Below are the code and all the weights of a small trained network. Each question names an input and a class and asks about switching units off, where a switched-off unit gives its printed mean instead of its output.

import numpy as np


def w(rows, s, z=0):
    codes = np.array(rows[::2]) - 128.0
    scale = np.full(codes.shape[1], s)
    scale[-1] = z or s
    return codes * scale


def f(y):
    return y / 2 * (1 + np.tanh(0.7978845608 * (y + 0.044715 * y**3)))


def log_softmax(a):
    a = a - a.max(-1, keepdims=True)
    return a - np.log(np.exp(a).sum(-1, keepdims=True))


def net(x, mask):
    res = np.array(x, float).reshape(1, 5) / 4 @ E
    y = f(res @ A[0][:, :-1].T + A[0][:, -1])
    res = res + np.where(mask, y, B[0][:, -1]) @ B[0][:, :-1]
    return log_softmax(res[-1] @ U[:, :-1].T + U[:, -1])


A, B = {}, {}
E = w([
[109,66,51,143],'x0',
[84,180,99,238],'x1',
[163,208,109,93],'x2',
[21,157,63,97],'x3',
[2,88,127,99],'x4',
],0.0077)
A[0] = w([
[26,79,95,127,231],'neuron 0',
[84,79,93,235,221],'neuron 1',
[153,223,157,133,168],'neuron 2',
[123,62,71,193,212],'neuron 3',
[211,75,139,87,243],'neuron 4',
[102,135,87,148,14],'neuron 5',
[120,91,122,162,253],'neuron 6',
[148,132,226,142,199],'neuron 7',
[71,149,156,193,14],'neuron 8',
[112,84,158,98,196],'neuron 9',
[50,150,162,94,217],'neuron 10',
[124,57,136,221,20],'neuron 11',
[172,73,194,79,249],'neuron 12',
[119,115,83,254,185],'neuron 13',
[64,98,94,86,39],'neuron 14',
[103,110,131,103,94],'neuron 15',
[137,121,163,51,204],'neuron 16',
[151,204,106,95,186],'neuron 17',
[78,119,163,52,190],'neuron 18',
],0.01,0.0041)
B[0] = w([
[164,103,2,199,254],'neuron 0',
[244,143,52,85,218],'neuron 1',
[96,185,39,141,195],'neuron 2',
[229,169,139,99,194],'neuron 3',
[167,30,71,155,213],'neuron 4',
[115,155,133,142,130],'neuron 5',
[235,122,105,125,180],'neuron 6',
[130,97,53,217,191],'neuron 7',
[149,79,195,111,145],'neuron 8',
[149,92,71,161,172],'neuron 9',
[83,85,46,143,211],'neuron 10',
[159,197,56,107,153],'neuron 11',
[171,97,37,169,216],'neuron 12',
[188,198,96,128,214],'neuron 13',
[90,95,145,231,176],'neuron 14',
[84,78,155,138,138],'neuron 15',
[97,66,38,141,189],'neuron 16',
[139,194,63,103,185],'neuron 17',
[85,87,70,169,204],'neuron 18',
],0.0071,0.0081)
U = w([
[171,231,107,138,223],'0',
[100,132,192,105,1],'1',
[63,151,236,96,16],'2',
[77,135,112,150,11],'3',
[159,86,125,253,212],'4',
[111,144,91,79,102],'5',
[215,79,115,105,187],'6',
],0.011,0.0041)

Each question gives the input, the list of numbers given to net, and the class t.
The units are the neurons (one row each of A and B). Each row of codes is followed by its name. A weight is (code - 128) times the scale printed after its matrix; where a second scale follows, it is the last column's (A, B and U).
mask holds one flag per neuron, in row order. A switched-off neuron (its flag False) gives its mean, the last column of its row in B, instead of its output. The means were averaged over made-up inputs and are rounded, as every weight is.
A unit's drop is (log p(t) with every unit on - log p(t) with that unit switched off) / (log p(t) with every unit on - log p(t) with every unit switched off).
The circuit of an input: a set's keep is (log p(t) with only the set's units on - log p(t) with every unit switched off) / (log p(t) with every unit on - log p(t) with every unit switched off). Starting from the 12 units with the biggest drops (on a tie, the unit counted first), units are removed one at a time, each time the one whose removal leaves the highest keep (on an exact tie, the one counted first), for as long as the keep stays at least 0.8.
units of the circuit, in order: the units of the circuit, biggest drop first
top k neurons: the k neurons with the biggest drops, biggest first
drop when u is switched off: that unit's drop, to one decimal
input [4,-7,4,6,4], class 3: units of the circuit, in order	(neuron 1; neuron 3)
input [-2,-1,1,3,8], class 4: units of the circuit, in order	(neuron 0; neuron 14)
input [4,-8,7,-7,6], class 4: top neuron	(neuron 1)
input [8,8,-2,-8,-6], class 0: units of the circuit, in order	(neuron 13; neuron 11)
input [-5,-6,-1,-3,2], class 4: top 2 neurons	(neuron 7; neuron 1)
input [5,8,-3,-4,7], class 6: top 2 neurons	(neuron 1; neuron 8)
input [-6,-6,-3,-2,2], class 4: top 2 neurons	(neuron 7; neuron 1)
input [1,-1,2,5,8], class 4: top 2 neurons	(neuron 0; neuron 14)
input [0,5,-8,-1,4], class 6: drop when neuron 6 is switched off	0.1
input [-7,-1,-4,8,-3], class 3: drop when neuron 17 is switched off	0.0
input [6,-4,6,5,8], class 4: drop when neuron 0 is switched off	0.3
